Here is a tiny trained network, its code and every weight. The questions are about switching its units off for an input and a class, where a switched-off unit gives its printed mean instead of its output.

import numpy as np


def w(rows, s, z=0):
    codes = np.array(rows[::2]) - 128.0
    scale = np.full(codes.shape[1], s)
    scale[-1] = z or s
    return codes * scale


def norm(h):
    return h / np.sqrt((h * h).mean(-1, keepdims=True) + 1e-5)


def f(y):
    return np.maximum(y, 0)


def log_softmax(a):
    a = a - a.max(-1, keepdims=True)
    return a - np.log(np.exp(a).sum(-1, keepdims=True))


def net(x, mask):
    res = np.array(x, float).reshape(1, 3) / 4 @ E
    u = 0
    for l in range(4):
        y = f(norm(res) @ A[l][:, :-1].T + A[l][:, -1])
        res = res + np.where(mask[u : u + 3], y, B[l][:, -1]) @ B[l][:, :-1]
        u += 3
    return log_softmax(norm(res)[-1] @ U[:, :-1].T + U[:, -1])


A, B = {}, {}
E = w([
[93,36,135,130,151,151,151,185,108,60,104],'x0',
[137,125,146,251,88,73,86,121,145,50,88],'x1',
[125,118,134,103,132,115,154,140,164,112,163],'x2',
],0.014)
A[0] = w([
[194,106,182,220,36,64,130,98,191,153,123,74],'0.n1',
[156,26,122,1,101,223,185,213,88,178,41,3],'0.n2',
[26,64,173,142,223,112,143,216,97,120,73,129],'0.n3',
],0.0048,0.0014)
B[0] = w([
[130,116,218,88,87,139,245,122,130,167,100,223],'0.n1',
[122,129,91,154,65,155,167,86,184,162,176,254],'0.n2',
[179,96,40,38,137,137,145,151,138,140,99,235],'0.n3',
],0.012,0.0061)
A[1] = w([
[191,69,114,144,167,1,106,232,80,83,86,12],'1.n1',
[50,134,138,69,127,104,68,75,67,126,135,69],'1.n2',
[135,87,114,167,119,132,149,51,164,155,150,246],'1.n3',
],0.0072,0.0011)
B[1] = w([
[32,129,79,129,141,1,220,87,117,233,181,236],'1.n1',
[46,164,120,101,171,192,65,109,125,152,169,144],'1.n2',
[218,68,174,176,125,226,37,111,168,49,196,254],'1.n3',
],0.0087,0.0046)
A[2] = w([
[81,150,198,154,122,153,129,134,133,146,212,235],'2.n1',
[44,42,86,217,187,2,162,186,114,122,102,1],'2.n2',
[72,49,67,74,66,132,178,35,147,108,113,38],'2.n3',
],0.0065,0.00081)
B[2] = w([
[74,166,96,68,108,103,41,42,118,27,68,183],'2.n1',
[108,183,65,34,193,60,198,94,98,121,188,230],'2.n2',
[171,104,225,221,199,21,94,244,60,203,59,254],'2.n3',
],0.011,0.0074)
A[3] = w([
[221,60,128,88,59,201,213,178,77,142,76,78],'3.n1',
[142,133,83,62,231,134,1,69,111,107,199,253],'3.n2',
[118,37,84,94,162,194,83,230,139,111,58,31],'3.n3',
],0.0068,0.00057)
B[3] = w([
[218,151,136,125,79,143,97,155,161,46,158,255],'3.n1',
[86,198,5,113,217,137,93,96,75,141,75,240],'3.n2',
[173,190,151,127,141,161,101,142,145,55,232,230],'3.n3',
],0.012,0.0052)
U = w([
[116,180,39,87,193,182,77,67,114,156,117,219],'0',
[77,118,149,177,101,198,143,154,137,151,132,18],'1',
[89,85,167,163,148,170,106,136,145,176,127,3],'2',
[178,131,232,158,13,114,107,18,157,78,92,164],'3',
[251,91,130,105,143,177,103,188,161,96,209,153],'4',
[81,127,142,175,118,193,145,127,145,131,133,18],'5',
[72,76,139,113,115,164,112,152,170,127,90,26],'6',
[135,88,113,108,158,28,191,157,107,165,120,206],'7',
],0.013,0.004)

Each question gives the input, the list of numbers given to net, and the class t.
The units are the neurons (one row each of A and B). Each row of codes is followed by its name. A weight is (code - 128) times the scale printed after its matrix; where a second scale follows, it is the last column's (A, B and U).
mask holds one flag per neuron, layer by layer. A switched-off neuron (its flag False) gives its mean, the last column of its row in B, instead of its output. The means were averaged over made-up inputs and are rounded, as every weight is.
A unit's drop is (log p(t) with every unit on - log p(t) with that unit switched off) / (log p(t) with every unit on - log p(t) with every unit switched off).
The circuit of an input: a set's keep is (log p(t) with only the set's units on - log p(t) with every unit switched off) / (log p(t) with every unit on - log p(t) with every unit switched off). Starting from all 12 units, units are removed one at a time, each time the one whose removal leaves the highest keep (on an exact tie, the one counted first), for as long as the keep stays at least 0.8.
units of the circuit, in order: the units of the circuit, biggest drop first
most important unit: the unit with the biggest drop
k most important neurons: the k neurons with the biggest drops, biggest first
top k neurons in layer l: the k neurons of layer l with the biggest drops, biggest first
drop when u is switched off: that unit's drop, to one decimal
input [-7,1,-5], class 3: units of the circuit, in order : (2.n2 3.n2)
input [0,0,-1], class 0: most important unit : 0.n1
input [-1,-4,6], class 0: 3 most important neurons : (0.n3 0.n1 2.n1)
input [0,2,2], class 3: 2 most important neurons : (0.n1 0.n3)
input [-7,2,6], class 3: 2 most important neurons : (0.n1 2.n2)
input [-5,1,-4], class 3: 2 most important neurons : (2.n2 0.n1)
input [-1,4,8], class 3: top 2 neurons in layer 0 : (0.n1 0.n3)
input [-3,1,5], class 3: 2 most important neurons : (0.n1 0.n3)
input [1,-6,-7], class 4: 2 most important neurons : (2.n2 0.n2)
input [-8,1,3], class 3: 3 most important neurons : (0.n1 2.n2 1.n2)
input [-2,0,8], class 0: 2 most important neurons : (0.n3 3.n2)
input [1,-6,-2], class 4: 2 most important neurons : (2.n2 2.n3)
input [-6,1,-1], class 3: 2 most important neurons : (0.n1 2.n2)
input [2,6,-7], class 7: top neuron in layer 0 : (0.n2)
input [6,-1,-5], class 4: drop when 0.n2 is switched off : 0.4
input [1,6,8], class 7: drop when 2.n2 is switched off : 0.2
input [3,-5,-2], class 4: drop when 0.n1 is switched off : 0.0
